Each row comes from the steps of one path. Every step used is in the known rows, and no mark comes twice. Write the path behind each row, first mark first.
Each row is shifted at random along 6 fixed directions that mean nothing.
Known rows
mizib/foma/kifal/lozan/sazole/modup: -42 89 202 123 73 53 -104 -43 3 246 213 -112 -49 127 -108 -29 67 42 103
 -59 -10 -272 65 -160 -57 -239 -174 -269 161 -166 -151 133 -182 -103 -81
 -318 207 236 -71 223 -31 105 42 28 -124 95 -41 103 5 160 -156 -81 204
 -6
foma/mizib/lozan/kifal/sazole/modup/seze/soziva: 246 494 -249 209 205 -273 45 86 -375 -18 -19 177 -25 716 -205 196 163
 -115 -57 -132 -118 335 -30 67 183 -215 -101 56 20 53 -20 89 -571 156
 266 -455 181 75 366 806 -218 -244 -94 261 16 -61 -140 235 -9 -39 -302
 212 414 -13
seze/fedut/nokur/lozan/sazole/modup: 104 169 321 -32 -102 108 -163 3 -84 254 100 113 127 46 -4 190 65 93 -146
 -118 -225 170 -11 172 105 -86 -361 -82 -237 539 -23 338 -230 207 -87
 254 145 -319 152 -35 68 12 -237 -82 148 369 124 65 233 -255 3 353 -69
 175
kifal/foma/mizib/lozan/sazole/modup/seze/soziva/fedut/nokur: 157 -194 23 61 48 81 142 -111 -254 -72 85 135 -153 -87 -200 -44 188 161
 125 25 -315 -126 -47 166 -250 66 -194 -41 -469 -103 1 -85 -160 -267 -72
 216 -270 -255 -15 -5 -60 -148 48 44 147 -360 -296 -154 252 -159 -73 254
 -63 130
sazole/lozan/kifal/mizib/foma/seze: -19 -131 -312 -57 -173 -181 -281 49 257 149 272 49 170 -12 -40 126 2 206
 -85 -75 101 -268 131 -168 273 2 34 -16 615 -101 201 50 -59 187 -225
 -322 222 352 -180 25 54 296 -92 -26 -185 248 180 28 -168 94 -66 -343
 223 1
lozan/sazole/kifal/mizib/foma/fedut: -99 -43 -144 70 -19 -161 -31 -72 26 117 198 -81 48 -36 55 -12 160 42 238
 -31 56 -221 117 -155 41 -42 -63 -108 209 -396 -24 55 32 -118 -150 -247
 50 275 -5 -51 176 114 133 -23 -158 -134 -35 -7 -88 34 -105 -313 158 -60
mizib/kifal/lozan/sazole/modup: -59 -29 535 133 -132 673 -31 -65 167 326 22 -98 -74 -404 -143 -235 -40
 90 133 100 165 -485 -138 -202 -56 -359 -88 -218 384 -74 23 139 220 -327
 -9 -82 189 -138 -267 204 -202 64 -4 13 -56 177 -106 -151 130 28 94 -124
 -183 107
modup/lozan/sazole/kifal: -131 -26 29 -296 -65 -469 59 3 -62 113 -128 -84 -56 -326 -94 171 73 254
 125 -147 -298 88 139 114 -103 266 -140 -63 -516 -257 28 129 -139 214
 130 68 -102 -108 92 -434 139 132 -135 -3 215 -18 97 -182 -47 -76 34 88
 -75 67
soziva/mizib/foma/fedut/seze/lozan: 184 220 -461 -96 33 -354 -139 278 -110 -445 -1 88 175 490 314 -104 -322
 -405 -5 125 46 494 178 122 127 174 186 391 -25 282 159 -49 -93 451 89
 -2 -134 45 383 2 173 82 -393 -118 49 192 307 236 0 64 105 166 225 -102
kifal/mizib/foma/fedut/nokur/soziva: -110 -276 -565 -105 -345 302 -150 153 422 39 158 233 415 82 254 -10 27
 51 91 -14 183 -34 87 85 380 -3 145 168 637 209 216 167 362 244 -242 183
 156 256 -320 -350 305 131 -45 -95 -192 366 378 3 -303 -26 144 -575 -76
 53
nokur/lozan/kifal/sazole/modup/seze: -268 -109 135 -92 -1 -61 -78 -72 145 317 18 133 54 109 -7 284 67 327 -82
 -301 -255 1 -2 55 -10 -9 -80 -290 -161 -272 -206 -5 -204 129 -14 -27
 249 294 -339 109 91 -3 95 54 -15 305 143 -103 -334 176 -173 -229 -30
 -42
fedut/soziva/kifal/foma/seze/lozan: 179 -54 -323 -77 -229 -141 -353 158 135 0 74 364 355 -88 -131 161 -552
 219 -602 -105 -143 50 190 138 373 1 -96 130 553 786 291 -198 -151 143
 -300 -203 40 -230 -217 -143 -115 247 -449 -43 28 506 122 32 29 -193 86
 100 208 -45
mizib/lozan/kifal/foma/seze/soziva/fedut: 219 212 -338 -79 -119 356 -177 164 1 -74 212 -76 129 205 135 -103 -140
 -53 95 -12 392 1 14 -309 234 104 -30 198 632 -399 -215 128 -45 370 -42
 -15 221 363 239 224 213 171 -149 75 -192 236 243 133 -87 334 75 -342
 318 -30
sazole/modup/lozan/kifal/mizib/foma/seze/fedut/soziva: 219 171 -669 110 89 -226 -90 -76 5 157 45 -9 142 183 -310 261 61 -46
 -199 -98 97 -59 -93 -139 302 -163 20 18 495 237 -69 -66 -273 -227 33
 -341 180 175 -47 288 -227 -20 31 129 -266 69 -111 315 2 -103 -146 -38
 262 -24
mizib/lozan/kifal/sazole/modup: -168 45 261 36 61 -58 -46 38 -50 314 110 -65 -104 208 6 19 -123 176 106
 -168 -20 -145 2 -129 -102 -188 -101 -201 17 -455 -377 199 -175 66 -47
 -2 300 351 -89 443 50 -45 130 116 -57 233 52 -23 -253 313 -139 -262 95
 -17
fedut/foma/mizib/lozan/sazole/modup: -72 -84 17 -40 -141 -49 -140 -41 124 160 63 90 -8 -93 -44 3 -7 108 -8
 -39 -1 -184 51 47 -7 -73 16 -114 -85 56 -17 47 5 82 -191 38 20 158 -169
 -193 -24 138 88 -132 -42 106 111 -280 -45 18 26 -55 -6 15
fedut/nokur/seze/lozan/kifal/sazole/modup: 17 206 199 121 1 421 -41 20 213 243 -86 -189 109 55 -162 -146 -212 -353
 -52 77 423 -7 -204 -239 251 -414 253 -80 568 354 -114 199 97 54 111
 -150 478 172 -208 381 -279 -31 5 38 -253 355 254 330 -99 279 34 -98 -73
 29
modup/lozan/sazole/kifal/mizib: -362 -215 119 0 -208 119 310 78 51 222 -137 434 -90 -239 -111 -32 -273
 130 50 44 -170 -11 -40 243 23 -327 -15 39 190 -38 396 5 181 -161 147
 116 -130 -357 -227 -16 -236 -288 -8 86 176 30 -39 -30 -337 -219 154
 -181 -263 33
modup/sazole/kifal/mizib/foma/fedut: -81 -40 -460 -52 -270 -221 -106 106 70 134 150 329 215 51 82 99 69 197
 107 -107 -152 -64 113 75 217 -94 -170 22 280 -88 189 113 0 22 -116 -178
 34 131 0 -96 170 68 -217 -24 -18 92 73 -66 -165 -197 42 -299 161 37
nokur/soziva/fedut/foma/mizib/kifal/sazole: 34 -108 -166 -132 -92 409 -204 14 106 -240 195 -123 141 25 192 -112 37
 156 22 -3 82 -18 202 99 133 365 44 362 139 213 82 364 217 363 -248 82
 -21 -277 85 -400 344 394 -98 -122 203 153 116 -178 110 -14 34 22 20 -39
mizib/kifal/foma/fedut/nokur/soziva: 269 221 148 342 252 134 43 -122 -168 -241 135 -259 116 247 -31 -57 582
 -137 14 66 -71 -73 -120 16 9 128 -123 80 48 424 116 341 -7 -95 -194
 -136 100 -325 204 44 196 51 -103 -78 182 -224 -311 40 634 -242 -163 555
 30 263
soziva/mizib/foma/seze: 241 1 2 125 148 -228 -259 107 -122 -285 199 -173 78 378 8 -56 332 -215
 186 93 163 37 129 -91 68 184 113 77 83 195 30 -1 -31 130 -88 -272 3 178
 298 140 206 290 -117 -116 -90 55 -51 150 349 43 -163 221 242 -6
lozan/sazole/modup/seze/fedut/kifal/foma/mizib: 87 7 -371 -335 -412 354 -218 -120 486 -206 -186 56 74 -570 -85 -146 -103
 -132 -18 207 320 -13 104 -83 183 138 161 126 393 210 436 23 186 207 79
 199 -122 -344 -23 -542 -57 286 -255 -119 -31 -116 321 -118 20 -158 397
 -79 -156 -26
kifal/foma/fedut/soziva/mizib/lozan/sazole: 94 -33 -188 43 -92 -194 -266 -29 -153 -93 179 176 12 254 141 122 -2 307
 -226 -105 -309 100 272 224 83 131 -331 151 -55 197 17 188 -309 115 -408
 -13 -40 -431 69 61 162 199 -243 108 278 189 -113 -250 157 -261 -101 165
 214 9
lozan/sazole/modup/seze/soziva/kifal/foma: -504 -464 213 -85 -289 610 250 99 302 223 -210 363 -85 -497 87 -197 -390
 89 293 38 190 -212 -97 -26 -79 -289 76 -154 328 -451 103 -611 431 -364
 194 228 -239 238 -326 45 10 -235 327 78 -183 167 60 -76 -634 115 160
 -807 -291 -230
mizib/lozan/sazole/kifal: 116 265 557 211 44 287 5 -1 -174 126 -57 -277 -103 -49 -123 -229 161
 -158 199 99 151 -157 -160 -174 -53 -222 90 -67 207 -72 -69 303 95 -39
 120 -136 178 -105 88 242 -212 32 -22 -14 19 -63 -85 -25 257 70 49 160
 -53 149
soziva/mizib/lozan/sazole/modup/seze/fedut/kifal: 59 259 -247 -246 -157 -119 -102 322 -72 -51 -221 395 117 422 289 75 -440
 -29 -30 -99 -33 407 89 75 112 -93 101 247 -44 11 -100 97 -217 378 293
 376 -51 42 190 129 13 -145 -275 58 20 370 376 217 -287 34 162 -197 121
 -83
fedut/nokur/lozan/sazole: -143 54 454 246 248 421 283 -17 67 66 -232 -121 -29 129 25 -151 127 -417
 83 124 243 97 -169 -68 -65 -216 341 -126 21 138 -232 99 241 -130 42 156
 124 97 -262 -12 -236 -233 342 -40 -155 100 12 69 -38 151 10 -33 -279 30
nokur/lozan/kifal/sazole/modup/seze/fedut/foma: -184 -26 -135 -158 -120 21 2 -200 133 7 -76 95 -44 -66 193 200 15 148
 -225 -116 -180 232 4 172 -14 280 -104 55 -351 34 -31 -30 -46 202 -106
 405 -50 -218 76 -324 226 13 -18 -39 170 133 172 -86 -163 -18 112 67
 -129 -3
foma/seze/lozan/kifal: -243 248 199 109 119 -48 552 174 -56 21 -208 120 -144 -72 140 -227 -319
 -346 167 191 236 125 -160 -137 -91 -228 157 73 100 -537 155 -277 253
 -134 292 46 -152 256 55 163 -315 -444 206 -75 -48 -65 23 106 -341 332
 123 -187 -121 -94
lozan/kifal/mizib/foma: 17 -29 -286 -50 126 29 -153 -66 83 -164 236 -340 -14 169 12 61 312 -40
 71 62 257 -63 202 -261 68 319 76 99 354 -99 -81 257 58 152 -70 -284 107
 36 323 110 370 338 -46 116 -60 -9 31 84 126 107 -98 -51 141 47
lozan/sazole/modup/seze/soziva: 17 111 -137 -15 -181 312 17 22 63 191 -202 190 93 -50 -144 87 151 -81
 217 -53 143 181 -108 36 253 -260 -30 -136 161 68 83 -217 -62 -68 327
 -88 86 111 54 260 -70 -99 17 155 -205 185 77 49 -164 -72 10 -197 -15 11
lozan/sazole/kifal/mizib: -65 62 -190 -145 49 -371 -181 60 -29 111 134 114 130 316 -91 325 -97 226
 -153 -218 -146 218 239 112 221 30 -177 -5 75 182 26 295 -368 330 -47
 -234 210 -57 142 115 196 163 -195 212 46 170 154 179 -167 -82 -177 -28
 246 -4
fedut/kifal/foma/mizib/lozan/sazole: -229 -77 32 220 49 113 175 -27 130 149 -111 264 -42 75 -20 -65 -231 0
 -186 -16 79 -239 86 -85 50 -372 273 -104 445 -43 -79 -78 110 -239 -199
 -209 -10 222 -529 33 -388 -207 421 3 -184 -33 -108 -165 -308 110 -80
 -350 53 -148
foma/seze/fedut/modup/lozan/sazole/kifal/mizib: -61 -37 -65 -97 344 -661 273 -166 -37 -185 -216 -379 -279 -190 -191 78
 12 -194 3 60 129 64 0 -144 -282 237 244 -194 -512 -488 -270 -246 -31
 -162 127 53 -109 238 -56 -293 -124 -119 388 91 -206 -663 -123 83 -61
 135 -36 43 -31 -125
soziva/kifal/foma/seze/fedut/nokur/lozan: -19 -118 263 15 120 -61 77 171 -21 -191 -36 66 72 88 225 -29 -226 -84
 -211 19 -93 111 -7 66 -175 207 45 81 -198 162 -90 -98 99 166 -174 366
 -130 54 -23 -285 73 -146 -27 -179 57 91 57 111 5 38 83 70 -88 -50
seze/soziva/fedut/nokur/lozan/kifal: 5 175 -25 -117 127 99 122 186 -133 60 84 120 161 224 238 167 -174 75
 -159 -114 -126 260 -43 76 69 127 -176 251 -123 199 -53 260 -42 242 73
 288 -29 -88 176 -42 145 -152 -117 11 204 309 145 123 -64 -10 -17 34 -53
 58
seze/soziva/fedut/modup/sazole/lozan: -30 18 99 54 200 -140 259 47 -258 137 -160 183 -104 152 -68 91 -75 -44
 -4 -72 -203 142 -235 198 -93 -331 -62 -148 -435 184 -182 -167 -97 -348
 253 147 -80 53 -23 210 -179 -396 218 73 12 -172 -222 86 -32 -145 -64
 215 -91 35
foma/fedut/nokur/lozan/sazole/modup/seze/soziva: 246 89 -158 -284 -156 -50 -153 18 68 -209 -164 -192 75 -264 40 21 314
 -115 161 33 -23 300 -29 89 -94 437 -73 18 -532 -60 41 -7 -107 348 159
 355 -43 -74 227 -430 221 171 -311 -39 86 16 223 -159 186 -133 225 134
 -149 103
lozan/kifal/sazole/modup/seze/soziva/mizib: -243 -312 166 -12 43 -114 204 -65 141 156 -236 23 -90 -361 -156 27 -164
 92 56 6 231 -139 -129 -85 0 -224 192 -155 -34 -163 -46 -592 230 -630
 293 -160 -172 226 -265 239 -258 -172 415 192 -223 -104 -240 -31 -312 35
 -126 -491 -188 -204
modup/sazole/kifal/foma/mizib/lozan: -48 78 -243 -27 1 -411 -10 212 -58 -73 18 195 15 375 -52 27 19 29 -51
 -81 -99 58 98 65 26 -13 98 35 48 -161 -38 165 -165 344 -30 -279 65 321
 70 91 -42 -33 -130 4 33 -100 89 -80 -192 71 -30 -105 238 -7
soziva/mizib/lozan/sazole/kifal/foma/seze/fedut/modup: -129 246 -111 128 -24 -58 52 204 36 85 20 418 68 492 214 -25 -515 -239
 -125 -24 276 174 -16 -75 325 -471 169 6 435 28 -39 -76 -13 129 -73 163
 124 410 -171 335 -198 -311 202 29 -352 99 305 306 -458 193 -17 -424 238
 -189
mizib/lozan/kifal/sazole/modup/seze/fedut: -73 163 100 45 -219 255 161 -29 -129 204 -94 210 -139 -18 121 -18 -23
 172 164 -52 -116 28 -93 1 -14 -208 -207 -29 -30 -512 -56 35 -44 -45 141
 223 23 -102 106 363 -105 -286 -9 91 50 21 -15 -91 -173 74 86 -135 -41
 69
soziva/fedut/nokur/seze/lozan/sazole/modup: -55 43 320 83 96 80 57 86 -283 414 191 245 100 346 1 177 -148 121 -10
 -229 -338 113 -48 177 48 -347 -335 -167 -273 253 -233 116 -294 33 -24
 -23 160 104 -38 307 36 -216 46 -40 38 390 52 252 -37 75 -262 230 75 36
foma/mizib/kifal/lozan/sazole/modup/seze/soziva/fedut/nokur: -15 -395 22 -285 29 351 328 -3 179 -192 -242 -345 -220 -827 -38 -417 -66
 -14 497 270 241 -385 -129 -200 -522 302 278 8 -523 -838 -103 -306 475
 -389 257 459 -421 165 -270 -555 -129 -52 255 -22 -104 -506 -75 -308 -56
 243 276 -422 -441 -48

Which path is each row?
90 241 -514 195 -25 69 -36 11 45 305 -88 391 222 402 -108 184 -98 -77
 -105 -200 -16 10 -54 -84 339 -515 19 -166 565 121 -94 -212 -348 -249
 106 -364 255 412 -280 440 -229 -226 78 196 -378 254 9 326 -309 -5 -159
 -391 356 -113 -> mizib/foma/fedut/kifal/lozan/sazole/modup/seze/soziva
-372 -221 -127 3 -152 49 185 -14 257 169 124 292 -58 -278 306 -110 -296
 85 66 95 -17 -322 -57 -6 -50 -263 3 -52 186 -284 343 -113 399 -273 -145
 362 -163 136 -433 -170 -16 -242 278 -139 -43 -158 80 -217 -362 -21 146
 -412 -237 -43 -> sazole/lozan/kifal/mizib/foma/fedut/modup
13 89 -64 152 126 -650 112 -244 -150 33 -166 72 -35 29 -142 244 -2 216
 -340 -183 -418 38 24 206 0 -101 -80 -148 -464 203 8 -198 -389 -242 -112
 -177 -72 -108 -100 -127 -289 -129 105 23 53 -317 -281 -18 14 -143 -173
 304 177 6 -> modup/seze/fedut/foma/kifal/sazole/lozan
205 -87 -639 -222 65 -432 -139 -89 -49 -421 62 19 120 38 -36 281 24 267
 -323 -90 -226 195 216 205 9 531 -118 210 -363 297 117 -135 -201 99 -99
 -50 -272 -276 218 -484 246 254 -245 101 160 -278 -106 -94 190 -222 -12
 294 198 19 -> modup/seze/soziva/fedut/foma/kifal/mizib
16 -216 282 78 91 -180 144 83 -49 -310 -2 -202 -6 -285 157 -198 -45 -62
 -157 183 -39 -124 12 2 -208 234 96 145 -301 193 125 -195 335 -108 -151
 -118 -282 -124 22 -275 21 -11 -68 -210 177 -182 -191 -161 314 -34 27
 263 -155 3 -> soziva/mizib/kifal/foma/fedut/nokur/seze/lozan
20 38 -209 233 66 -255 46 31 -53 54 42 236 177 137 -66 6 -366 -126 -261
 2 -135 -51 -58 78 156 -341 148 31 385 367 239 -253 -8 -240 -55 -377 -16
 110 -263 145 -303 -180 -9 -73 -125 -46 -88 189 -100 -61 -56 21 145 -66 -> sazole/kifal/mizib/foma/fedut/seze/lozan
146 13 533 -163 159 22 -311 9 -82 -292 165 -781 -259 126 43 -234 251
 -134 224 139 308 36 1 -185 -322 459 65 123 -210 -301 -354 420 17 409
 115 96 221 -103 499 234 402 442 -161 48 232 21 63 66 349 253 12 245 -69
 37 -> nokur/soziva/mizib/lozan/kifal/sazole/modup
-138 57 -171 233 258 -203 168 -30 -68 225 161 131 17 444 -236 199 94 -83
 -79 -89 63 -111 -49 -213 125 -319 156 -201 403 -152 -183 -183 -169 -303
 137 -601 173 470 -17 666 -97 -189 229 155 -300 14 -122 374 -188 191
 -330 -192 240 -35 -> sazole/modup/seze/lozan/kifal/mizib/foma
-47 122 -562 159 16 -23 120 -113 217 42 -229 203 241 81 -71 140 -66 21
 -203 -116 223 -70 98 -123 438 -215 366 -4 366 174 -66 -180 61 -223 -115
 -402 51 314 -341 -72 -324 -67 319 51 -420 -68 -30 -81 -275 54 -152 -418
 231 -158 -> modup/seze/fedut/foma/mizib/kifal/sazole
26 98 152 129 46 128 -4 101 -118 8 -7 202 7 596 -15 7 99 -12 58 -46 -116
 192 -150 160 61 -182 72 104 40 113 19 257 -181 119 146 124 212 -144 -34
 573 -54 -145 -144 152 145 233 61 206 -32 23 -116 70 -27 131 -> fedut/nokur/soziva/mizib/lozan/kifal/sazole/modup/seze
-112 79 -240 -82 -227 41 135 8 209 85 31 302 196 -47 69 41 -9 17 -39 -23
 -98 97 -140 128 174 -46 -117 50 179 -8 341 11 18 122 13 211 71 -22 -115
 -123 110 -126 -186 -80 91 133 258 80 -174 -42 122 -107 -129 139 -> sazole/modup/seze/lozan/kifal/foma/fedut/nokur/soziva
25 -66 357 -148 -275 546 -141 12 198 63 54 6 -43 -502 -83 -363 -423 -159
 91 194 243 -179 -79 -144 -94 -108 14 -20 372 -55 88 -30 169 1 0 379 13
 -193 -121 -205 -43 165 -185 -180 11 241 216 92 65 123 368 -7 -195 -6 -> soziva/fedut/kifal/foma/seze/lozan/sazole/modup
22 -174 366 -129 -131 247 -145 77 -81 -33 -72 -385 -129 -359 222 -181
 -21 115 87 74 48 -39 -50 46 -156 185 13 229 -166 -15 -6 77 328 128 76
 120 -149 -256 98 -185 -2 152 -14 -66 224 10 -3 -189 76 -9 143 16 -240
 -72 -> nokur/seze/fedut/soziva/mizib/lozan/sazole/kifal
-113 64 -157 -137 252 -440 197 -106 -65 -288 -144 -77 -163 207 138 125
 258 -250 34 4 -83 388 42 177 -259 391 110 21 -876 -196 -125 -175 -138
 282 109 178 -267 188 329 -412 170 -101 235 -168 75 -356 87 -1 -94 79
 -50 248 -21 -159 -> nokur/lozan/sazole/modup/seze/fedut/foma/mizib
154 154 -52 -24 -440 296 -61 -58 26 173 -78 288 63 -311 -49 9 110 168 64
 24 -28 -78 -22 41 226 -225 -167 -33 129 -9 248 18 44 -10 77 -11 -56
 -222 19 -15 -272 -37 -152 -96 -32 -35 31 -286 120 -213 161 27 -36 120 -> foma/mizib/lozan/sazole/modup/seze/fedut
-269 -187 215 -28 153 -40 143 13 23 -85 105 -124 -219 -21 289 -69 -49
 -164 57 67 74 48 24 -22 -269 171 126 -74 -280 -394 -123 -169 276 82
 -107 374 -162 277 -96 -283 121 -168 437 -135 -108 -253 91 41 -260 190
 37 -182 -139 -208 -> nokur/lozan/sazole/kifal/mizib/foma/seze/fedut/modup
-60 -364 498 125 -43 507 -77 68 151 278 -139 -103 88 -309 -115 -150 -293
 11 28 -7 179 -302 -202 -52 -5 -379 139 -179 263 457 -129 -245 346 -375
 33 -22 128 165 -465 163 -211 -77 260 10 -222 269 -102 69 -96 38 -28
 -255 -238 -106 -> fedut/nokur/seze/soziva/kifal/sazole/modup
203 97 -43 282 301 300 72 -38 -126 -362 -153 -316 -103 267 59 -142 333
 -530 38 220 324 92 -174 -154 -59 -29 238 26 142 359 -191 -147 318 -332
 143 -315 -12 -6 158 224 -35 -96 221 58 -158 -372 -326 127 367 -133 -51
 305 10 -75 -> nokur/seze/soziva/kifal/mizib/foma/fedut/modup/sazole
